Here is a tiny trained network, its code and every weight. The questions are about switching its units off for an input and a target symbol, where a switched-off unit gives its printed mean instead of its output.

import numpy as np


def w(rows, s, z=0):
    codes = np.array(rows[::2]) - 128.0
    scale = np.full(codes.shape[1], s)
    scale[-1] = z or s
    return codes * scale


def norm(h):
    return h / np.sqrt((h * h).mean(-1, keepdims=True) + 1e-5)


def softmax(a):
    e = np.exp(a - a.max(-1, keepdims=True))
    return e / e.sum(-1, keepdims=True)


def log_softmax(a):
    a = a - a.max(-1, keepdims=True)
    return a - np.log(np.exp(a).sum(-1, keepdims=True))


def net(x, mask):
    ids = ['ΘΦΩβγζημπστ'.index(c) for c in x.split()]
    T = len(ids)
    res = E[ids] + P[:T]
    u = 0
    for l in range(3):
        r = norm(res)
        for j in range(2):
            rows = slice(4 * j, 4 * j + 4)
            q, k, v = (r @ M[l][rows].T for M in (Q, K, V))
            z = softmax(np.where(np.tri(T) > 0, q @ k.T / 4**0.5, -1e9)) @ v
            o = O[l][rows]
            res = res + np.where(mask[u + j], z, o[:, -1]) @ o[:, :-1]
        u += 2
    return log_softmax(norm(res)[-1] @ U[:, :-1].T + U[:, -1])


Q, K, V, O = {}, {}, {}, {}
E = w([
[114,128,110],'Θ',
[222,138,117],'Φ',
[183,146,176],'Ω',
[251,155,181],'β',
[202,137,144],'γ',
[222,140,114],'ζ',
[173,134,143],'η',
[216,142,116],'μ',
[196,87,140],'π',
[198,136,109],'σ',
[241,141,121],'τ',
],0.0021)
P = w([
[96,96,133],'0',
[200,3,42],'1',
[124,113,99],'2',
[177,84,181],'3',
[127,123,96],'4',
[156,124,177],'5',
[128,131,94],'6',
[147,123,185],'7',
[124,144,94],'8',
[164,108,177],'9',
[108,160,104],'10',
[165,51,149],'11',
],0.0058)
Q[0] = w([
[120,136,84],'L0H0',
[83,124,150],'L0H0',
[83,109,127],'L0H0',
[137,141,116],'L0H0',
[113,190,8],'L0H1',
[59,115,125],'L0H1',
[61,146,166],'L0H1',
[137,65,250],'L0H1',
],0.017)
K[0] = w([
[160,126,174],'L0H0',
[169,144,46],'L0H0',
[169,154,78],'L0H0',
[122,107,140],'L0H0',
[109,3,177],'L0H1',
[175,116,134],'L0H1',
[163,116,109],'L0H1',
[139,243,104],'L0H1',
],0.017)
V[0] = w([
[68,91,133],'L0H0',
[118,104,120],'L0H0',
[101,148,62],'L0H0',
[115,170,131],'L0H0',
[180,151,254],'L0H1',
[157,137,244],'L0H1',
[220,119,148],'L0H1',
[236,152,144],'L0H1',
],0.0087)
O[0] = w([
[59,132,86,149],'L0H0',
[109,123,114,157],'L0H0',
[152,107,77,3],'L0H0',
[134,107,124,40],'L0H0',
[110,42,255,92],'L0H1',
[135,79,224,100],'L0H1',
[158,28,137,191],'L0H1',
[130,9,152,157],'L0H1',
],0.0062,0.0042)
Q[1] = w([
[121,103,115],'L1H0',
[166,81,111],'L1H0',
[116,105,113],'L1H0',
[84,224,148],'L1H0',
[135,194,118],'L1H1',
[91,161,179],'L1H1',
[116,51,155],'L1H1',
[109,247,130],'L1H1',
],0.014)
K[1] = w([
[148,122,101],'L1H0',
[219,97,131],'L1H0',
[129,104,107],'L1H0',
[61,166,143],'L1H0',
[72,191,102],'L1H1',
[99,127,183],'L1H1',
[183,14,172],'L1H1',
[9,207,154],'L1H1',
],0.012)
V[1] = w([
[175,108,254],'L1H0',
[121,86,71],'L1H0',
[93,138,108],'L1H0',
[131,166,111],'L1H0',
[134,76,210],'L1H1',
[147,48,96],'L1H1',
[164,86,136],'L1H1',
[130,67,64],'L1H1',
],0.0069)
O[1] = w([
[61,76,34,5],'L1H0',
[164,194,175,193],'L1H0',
[137,138,134,143],'L1H0',
[117,141,163,141],'L1H0',
[25,171,87,38],'L1H1',
[157,254,194,146],'L1H1',
[55,167,192,106],'L1H1',
[220,222,176,184],'L1H1',
],0.0047,0.0018)
Q[2] = w([
[172,38,155],'L2H0',
[70,136,121],'L2H0',
[86,95,172],'L2H0',
[123,115,75],'L2H0',
[90,117,111],'L2H1',
[208,207,190],'L2H1',
[129,180,80],'L2H1',
[225,254,178],'L2H1',
],0.008)
K[2] = w([
[214,29,169],'L2H0',
[105,170,164],'L2H0',
[84,98,188],'L2H0',
[149,134,103],'L2H0',
[94,139,93],'L2H1',
[202,170,158],'L2H1',
[134,117,133],'L2H1',
[255,157,197],'L2H1',
],0.0081)
V[2] = w([
[221,84,117],'L2H0',
[118,117,186],'L2H0',
[147,31,133],'L2H0',
[141,183,53],'L2H0',
[63,154,2],'L2H1',
[37,158,106],'L2H1',
[23,159,185],'L2H1',
[203,144,144],'L2H1',
],0.0045)
O[2] = w([
[193,67,23,212],'L2H0',
[216,120,175,111],'L2H0',
[255,187,79,134],'L2H0',
[35,96,42,155],'L2H0',
[194,139,162,23],'L2H1',
[216,172,120,9],'L2H1',
[196,90,99,5],'L2H1',
[40,149,139,238],'L2H1',
],0.0031,0.0021)
U = w([
[33,180,40,150],'Θ',
[143,180,111,85],'Φ',
[78,171,219,163],'Ω',
[138,4,235,157],'β',
[178,160,171,77],'γ',
[183,163,130,46],'ζ',
[198,79,14,120],'η',
[156,171,97,53],'μ',
[64,69,130,253],'π',
[134,32,69,147],'σ',
[182,146,182,92],'τ',
],0.014,0.0055)

Each question gives the input, a string of symbols that net reads in full, and the target symbol t.
The units are the heads (4 rows each of Q, K, V and O). Each row of codes is followed by its name. A weight is (code - 128) times the scale printed after its matrix; where a second scale follows, it is the last column's (O and U).
mask holds one flag per head, layer by layer. A switched-off head (its flag False) gives its mean, the last column of its rows in O, instead of its output. The means were averaged over made-up inputs and are rounded, as every weight is.
A unit's drop is (log p(t) with every unit on - log p(t) with that unit switched off) / (log p(t) with every unit on - log p(t) with every unit switched off).
The circuit of an input: a set's keep is (log p(t) with only the set's units on - log p(t) with every unit switched off) / (log p(t) with every unit on - log p(t) with every unit switched off). Starting from all 6 units, units are removed one at a time, each time the one whose removal leaves the highest keep (on an exact tie, the one counted first), for as long as the keep stays at least 0.8.
units of the circuit, in order: the units of the circuit, biggest drop first
unit that matters most: the unit with the biggest drop
which heads matter: for each layer, one digit per head in row order, 1 if its drop is at least 0.15 and else 0, layers parted by /
drop of u: that unit's drop, to one decimal
input τ Ω η β η Ω β Ω η β Θ, target Ω: unit that matters most => L0H1
input Ω η β η η γ μ γ η η σ, target π: which heads matter => 01 / 11 / 00
input β Ω η Ω τ μ η Θ, target η: which heads matter => 01 / 00 / 00
input τ η Ω β τ β γ η σ η σ, target Ω: which heads matter => 01 / 01 / 00
input Ω η ζ η τ, target π: units of the circuit, in order => [L0H1, L1H0]
input η Ω τ τ τ τ γ, target Θ: which heads matter => 11 / 01 / 00
input η η τ β η β η η γ ζ Ω, target Θ: units of the circuit, in order => [L0H1, L1H1]
input τ η β τ ζ Θ Ω τ η Φ, target η: which heads matter => 01 / 10 / 00
input π Ω γ π π Ω Ω μ Φ, target η: units of the circuit, in order => [L1H1, L0H1, L0H0]
input τ β σ η π γ η, target Ω: units of the circuit, in order => [L1H1, L0H1]
input μ η η η σ μ η η η γ, target η: which heads matter => 01 / 01 / 00
input μ η τ η γ τ Φ Ω Ω β, target Ω: which heads matter => 00 / 01 / 01
input β Θ τ, target β: which heads matter => 01 / 00 / 00
input τ β η β γ, target Ω: which heads matter => 00 / 01 / 00
input η η π, target Θ: which heads matter => 11 / 10 / 10
input η β η β μ, target Θ: which heads matter => 11 / 11 / 00
input γ γ ζ β β τ ζ, target σ: units of the circuit, in order => [L1H1, L0H1, L2H1]
input Φ ζ η η η π Ω Ω Φ Ω η σ, target η: units of the circuit, in order => [L0H1, L1H1]
input τ Ω Φ β β η β β ζ, target Ω: unit that matters most => L1H1
input η τ Ω, target Θ: units of the circuit, in order => [L0H0]
input σ γ Ω μ, target Ω: which heads matter => 00 / 01 / 11
input η π β η β π η η ζ η τ, target Θ: which heads matter => 11 / 01 / 10
input η β η τ, target η: which heads matter => 01 / 01 / 00
input Φ β β η η σ, target η: which heads matter => 01 / 00 / 00
input η β Φ Ω η ζ η τ ζ, target Θ: drop of L0H0 => 0.6
input τ π β, target Ω: drop of L1H1 => 1.8
input η η β γ γ, target Θ: drop of L1H0 => 0.2
input β η Ω, target β: unit that matters most => L0H1
input η π τ β τ β η τ η τ, target η: drop of L1H1 => 0.3
